Look-ups in named tables: a row name and a column name give one cell, copied from the table.

Keterag:
	Bug	Nav	Konose	Kepino	Miruz	Redu	Gelufal	Vekov	Vagen
Zemad	3638	4922	852	8085	1419	1186	2684	5477	2041
Befifeb	2573	4856	1571	7606	1701	2596	3313	5339	1448
Sutul	1221	3952	594	3044	1732	818	5442	1893	6362
Mur	1353	5309	1873	4835	1939	2719	4840	3568	4755

What is the Konose of Zemad in Keterag? 852
What is the Gelufal of Sutul in Keterag? 5442
What is the Vagen of Zemad in Keterag? 2041
What is the Nav of Befifeb in Keterag? 4856
What is the Vagen of Mur in Keterag? 4755
What is the Redu of Mur in Keterag? 2719
What is the Vekov of Sutul in Keterag? 1893
What is the Kepino of Befifeb in Keterag? 7606
What is the Vagen of Sutul in Keterag? 6362
What is the Kepino of Zemad in Keterag? 8085
What is the Vagen of Befifeb in Keterag? 1448
What is the Kepino of Sutul in Keterag? 3044
What is the Konose of Mur in Keterag? 1873
What is the Redu of Zemad in Keterag? 1186
What is the Gelufal of Zemad in Keterag? 2684
What is the Nav of Mur in Keterag? 5309
What is the Vekov of Mur in Keterag? 3568
What is the Redu of Sutul in Keterag? 818
What is the Miruz of Befifeb in Keterag? 1701
Which row has the largest Vekov? Zemad

Robed:
|  | Fove | Lamono | Fegap | Tapapit | Nenu | Sir |
|---|---|---|---|---|---|---|
| Lepu | 140 | 140 | 46 | 139 | 144 | 144 |
| Sadukoz | 211 | 136 | 120 | 141 | 138 | 71 |
| Naz | 222 | 139 | 137 | 141 | 139 | 185 |

Naz, Fove: 222
Sadukoz, Fegap: 120
Lepu, Lamono: 140
Lepu, Fegap: 46
Naz, Lamono: 139
Sadukoz, Sir: 71
Naz, Nenu: 139
Sadukoz, Tapapit: 141
Lepu, Fove: 140

Farife =
fields: Nug, Fogipod, Logolap
Gudifol: [135, 218, 140]
Tul: [177, 101, 77]
Tumali: [120, 156, 105]
Ropamod: [149, 52, 100]
Miberuz: [96, 52, 120]
Bub: [97, 155, 203]
Kufuf: [77, 74, 152]
Doliteb: [86, 38, 141]
Daz: [162, 158, 54]
Gonupi: [96, 165, 147]
Dekop: [97, 185, 198]
Zap: [76, 36, 167]
Losob: [63, 124, 194]

Fogipod of Ropamod = 52
Fogipod of Miberuz = 52
Nug of Losob = 63
Fogipod of Losob = 124
Fogipod of Zap = 36
Fogipod of Daz = 158
Fogipod of Gudifol = 218
Logolap of Gudifol = 140
Logolap of Miberuz = 120
Logolap of Tumali = 105
Fogipod of Tumali = 156
Fogipod of Gonupi = 165
Fogipod of Dekop = 185
Logolap of Daz = 54
Nug of Miberuz = 96
Fogipod of Kufuf = 74
Logolap of Losob = 194
Fogipod of Tul = 101

Tekonal.csv
,Vipu,Bos,Bivel,Sar,Gonisin,Fusa,Levusi,Gol,Nugudu,Tove
Kuv,11.9,-14.2,30.9,-29.8,51.6,-1.7,-3.3,0.1,10.7,-43.3
Dedidoz,9.1,51.2,20.2,-27.0,42.5,-4.2,-9.9,-14.5,17.2,31.4
Rolu,6.9,5.3,25.1,7.8,21.7,8.9,-7.6,6.5,2.8,-35.2
Tumige,15.2,28.6,22.9,-49.8,62.2,-19.8,-4.9,-58.3,24.1,38.4
Bibe,2.8,62.0,3.5,4.2,1.5,-8.8,-23.3,-19.4,18.4,56.7
Tutom,10.6,-56.6,8.9,-22.7,17.6,-35.5,-19.1,-57.5,24.5,-18.5
Giv,3.9,-65.1,-0.1,-17.4,-4.2,-34.0,-31.6,-5.1,26.2,-38.9
Kup,11.8,-64.7,15.9,-18.4,23.5,-27.7,-13.4,-51.5,18.6,-40.2
Direne,3.8,34.2,-7.1,20.5,-20.5,-27.3,-28.2,-78.1,22.5,73.1
Fubula,4.0,-59.2,-3.2,46.6,-40.3,-27.8,-26.8,-75.4,12.2,-18.0

What is the Fusa of Fubula in Tekonal? -27.8
What is the Tove of Bibe in Tekonal? 56.7
What is the Vipu of Bibe in Tekonal? 2.8
What is the Levusi of Fubula in Tekonal? -26.8
What is the Levusi of Tutom in Tekonal? -19.1
What is the Sar of Dedidoz in Tekonal? -27.0
What is the Gonisin of Fubula in Tekonal? -40.3

